Here is a tiny trained network, its code and every weight. The questions are about switching its units off for an input and a class, where a switched-off unit gives its printed mean instead of its output.

import numpy as np


def w(rows, s, z=0):
    codes = np.array(rows[::2]) - 128.0
    scale = np.full(codes.shape[1], s)
    scale[-1] = z or s
    return codes * scale


def f(y):
    return np.maximum(y, 0)


def log_softmax(a):
    a = a - a.max(-1, keepdims=True)
    return a - np.log(np.exp(a).sum(-1, keepdims=True))


def net(x, mask):
    res = np.array(x, float).reshape(1, 8) / 4 @ E
    y = f(res @ A[0][:, :-1].T + A[0][:, -1])
    res = res + np.where(mask, y, B[0][:, -1]) @ B[0][:, :-1]
    return log_softmax(res[-1] @ U[:, :-1].T + U[:, -1])


A, B = {}, {}
E = w([
[204,87,94,121,106,151,117,58,254,134,160,65],'x0',
[131,126,129,123,129,131,123,129,126,131,131,131],'x1',
[105,173,91,53,127,175,193,138,197,69,123,191],'x2',
[149,198,88,130,125,184,147,18,34,72,164,102],'x3',
[161,137,246,98,111,77,143,123,132,76,218,135],'x4',
[61,92,173,126,95,154,83,47,153,132,95,206],'x5',
[100,85,89,59,37,90,153,128,97,166,168,130],'x6',
[117,129,125,146,123,116,142,124,137,121,120,119],'x7',
],0.0097)
A[0] = w([
[151,53,182,198,116,93,64,90,32,207,124,47,45],'neuron 1',
[58,81,175,139,118,161,74,23,153,140,89,217,101],'neuron 2',
[100,150,26,180,153,181,103,139,111,157,68,123,98],'neuron 3',
[205,161,69,138,173,122,167,250,111,105,167,57,117],'neuron 4',
[103,92,113,93,76,96,122,102,110,148,144,150,114],'neuron 5',
[103,175,88,37,128,175,209,160,189,54,122,203,119],'neuron 6',
[133,115,115,140,121,124,92,180,160,119,122,152,57],'neuron 7',
[126,181,76,128,112,148,133,46,55,112,148,105,32],'neuron 8',
[138,157,237,140,118,104,148,128,144,74,179,100,109],'neuron 9',
[127,112,62,79,82,90,174,174,96,152,177,83,91],'neuron 10',
[103,187,183,175,192,146,122,174,93,84,87,160,78],'neuron 11',
[92,149,139,126,151,125,145,179,31,119,91,170,11],'neuron 12',
[127,150,133,150,133,133,116,79,84,97,114,93,96],'neuron 13',
[158,125,120,109,105,125,111,106,191,128,141,96,91],'neuron 14',
[201,93,104,129,155,166,106,61,209,129,165,88,67],'neuron 15',
[118,115,84,141,124,154,117,139,124,168,90,150,31],'neuron 16',
[70,123,122,97,80,105,161,163,55,149,137,145,118],'neuron 17',
[93,103,165,116,106,125,116,70,128,132,128,153,62],'neuron 18',
[118,100,36,132,140,121,137,135,121,175,78,136,95],'neuron 19',
[96,73,100,75,43,104,148,105,103,156,161,127,63],'neuron 20',
[154,126,113,117,119,136,144,93,156,174,95,95,39],'neuron 21',
[129,68,153,110,123,82,124,242,195,189,104,144,103],'neuron 22',
[171,132,104,116,136,159,148,77,73,95,159,117,77],'neuron 23',
[180,178,181,185,226,180,94,142,170,86,82,116,98],'neuron 24',
[128,150,158,131,115,89,150,122,121,114,162,157,106],'neuron 25',
[159,141,109,116,136,116,150,62,77,103,121,129,6],'neuron 26',
[102,127,146,129,141,146,120,146,93,118,125,157,147],'neuron 27',
[102,120,95,102,112,106,144,134,98,149,130,130,126],'neuron 28',
[114,111,162,146,143,130,102,189,165,142,91,111,33],'neuron 29',
[156,123,239,105,114,100,172,128,120,105,195,146,45],'neuron 30',
],0.011,0.0027)
B[0] = w([
[125,217,16,200,171,100,92,219,138,147,138,148,251],'neuron 1',
[176,217,220,112,116,117,190,145,108,128,79,42,240],'neuron 2',
[153,76,123,34,159,153,42,149,110,75,124,120,227],'neuron 3',
[163,226,230,115,96,110,169,132,114,129,58,39,239],'neuron 4',
[186,120,131,140,161,146,151,88,151,134,114,136,174],'neuron 5',
[125,207,30,214,179,95,80,215,110,169,157,137,234],'neuron 6',
[78,129,135,139,133,136,154,114,108,119,135,152,162],'neuron 7',
[31,130,168,99,127,156,197,123,130,102,166,181,225],'neuron 8',
[146,83,112,41,156,160,52,145,106,103,115,122,216],'neuron 9',
[211,123,161,150,167,145,144,84,137,143,96,157,201],'neuron 10',
[154,54,117,174,78,102,126,74,165,161,135,133,217],'neuron 11',
[88,85,110,149,50,73,114,110,152,163,134,71,214],'neuron 12',
[104,141,128,106,132,151,171,129,134,145,174,162,187],'neuron 13',
[109,79,110,169,72,102,105,110,125,146,123,120,178],'neuron 14',
[88,55,105,161,37,64,118,106,146,159,131,94,225],'neuron 15',
[128,111,122,84,137,129,97,137,126,71,140,105,173],'neuron 16',
[148,70,124,167,84,112,122,82,161,157,140,127,203],'neuron 17',
[166,166,166,120,129,126,151,137,99,132,103,98,172],'neuron 18',
[132,91,131,65,144,134,65,150,127,74,114,109,197],'neuron 19',
[197,85,145,168,175,142,126,82,147,136,111,187,192],'neuron 20',
[125,97,127,109,93,98,96,118,118,145,147,118,161],'neuron 21',
[3,144,156,101,116,180,203,104,101,102,192,186,246],'neuron 22',
[57,129,160,116,125,153,167,134,133,130,152,169,202],'neuron 23',
[228,87,131,165,191,156,158,62,138,146,113,220,235],'neuron 24',
[118,101,131,96,117,143,99,139,127,99,115,128,168],'neuron 25',
[61,132,147,123,124,151,157,137,118,123,152,151,180],'neuron 26',
[124,118,113,130,85,104,133,116,152,130,129,96,171],'neuron 27',
[162,102,119,131,129,138,120,105,134,124,126,140,166],'neuron 28',
[110,147,123,104,126,164,178,104,127,138,182,165,184],'neuron 29',
[111,89,87,53,150,148,61,145,124,64,99,86,213],'neuron 30',
],0.015)
U = w([
[42,126,164,70,129,181,194,124,121,112,198,182,78],'0',
[149,61,122,2,166,154,36,155,122,54,113,97,90],'1',
[122,41,125,139,32,58,114,87,171,180,139,88,88],'2',
[139,192,66,167,194,105,99,215,129,160,153,145,108],'3',
[187,192,228,83,122,121,182,131,114,133,67,51,158],'4',
[224,64,154,137,187,156,146,53,166,151,114,194,255],'5',
],0.0093,0.0038)

Each question gives the input, the list of numbers given to net, and the class t.
The units are the neurons (one row each of A and B). Each row of codes is followed by its name. A weight is (code - 128) times the scale printed after its matrix; where a second scale follows, it is the last column's (A, B and U).
mask holds one flag per neuron, in row order. A switched-off neuron (its flag False) gives its mean, the last column of its row in B, instead of its output. The means were averaged over made-up inputs and are rounded, as every weight is.
A unit's drop is (log p(t) with every unit on - log p(t) with that unit switched off) / (log p(t) with every unit on - log p(t) with every unit switched off).
The circuit of an input: a set's keep is (log p(t) with only the set's units on - log p(t) with every unit switched off) / (log p(t) with every unit on - log p(t) with every unit switched off). Starting from the 12 units with the biggest drops (on a tie, the unit counted first), units are removed one at a time, each time the one whose removal leaves the highest keep (on an exact tie, the one counted first), for as long as the keep stays at least 0.8.
circuit, biggest first: the units of the circuit, biggest drop first
unit that matters most: the unit with the biggest drop
k most important neurons: the k neurons with the biggest drops, biggest first
drop of u: that unit's drop, to one decimal
input [-5,2,-3,6,3,-2,-7,1], class 5: most important neuron => [neuron 24]
input [-3,-8,-1,5,-7,-7,5,-5], class 1: 3 most important neurons => [neuron 3; neuron 2; neuron 19]
input [-8,-7,7,-6,6,-6,-1,8], class 2: 2 most important neurons => [neuron 11; neuron 12]
input [-3,-1,-8,-7,0,-4,4,-1], class 3: 2 most important neurons => [neuron 1; neuron 8]
input [5,-1,-1,5,-6,3,-1,0], class 1: 3 most important neurons => [neuron 3; neuron 22; neuron 19]
input [-3,4,-8,8,2,-1,-5,7], class 0: 3 most important neurons => [neuron 8; neuron 6; neuron 23]
input [4,-5,-3,-7,-5,-2,-7,-6], class 0: 2 most important neurons => [neuron 22; neuron 29]
input [-3,5,8,3,-5,-7,-5,0], class 3: 2 most important neurons => [neuron 6; neuron 2]
input [7,2,-4,8,1,5,3,-2], class 0: 2 most important neurons => [neuron 8; neuron 23]
input [3,2,7,6,6,1,-8,6], class 5: 2 most important neurons => [neuron 24; neuron 1]
input [7,5,6,0,-1,1,-4,5], class 2: 2 most important neurons => [neuron 15; neuron 1]
input [-7,0,7,-4,-3,-8,6,1], class 4: 2 most important neurons => [neuron 4; neuron 1]
input [-1,0,5,3,6,5,-7,6], class 5: 2 most important neurons => [neuron 24; neuron 3]
input [-5,4,-4,-7,8,-8,8,-6], class 1: unit that matters most => neuron 30
input [-5,0,-7,5,8,5,-4,-1], class 1: 3 most important neurons => [neuron 9; neuron 30; neuron 6]
input [-5,-7,-4,-6,-4,6,0,0], class 0: 3 most important neurons => [neuron 22; neuron 4; neuron 29]
input [7,2,-8,5,0,7,-6,-6], class 3: drop of neuron 11 => 0.2
input [5,1,-1,6,1,-7,7,8], class 4: drop of neuron 9 => 0.0
input [5,-4,-8,-2,-3,-4,-7,3], class 3: drop of neuron 1 => 5.2
input [-5,0,-5,-7,-6,-6,1,-5], class 0: circuit, biggest first => [neuron 22]
input [-6,-8,7,-2,-1,6,-7,-8], class 3: drop of neuron 10 => 0.1
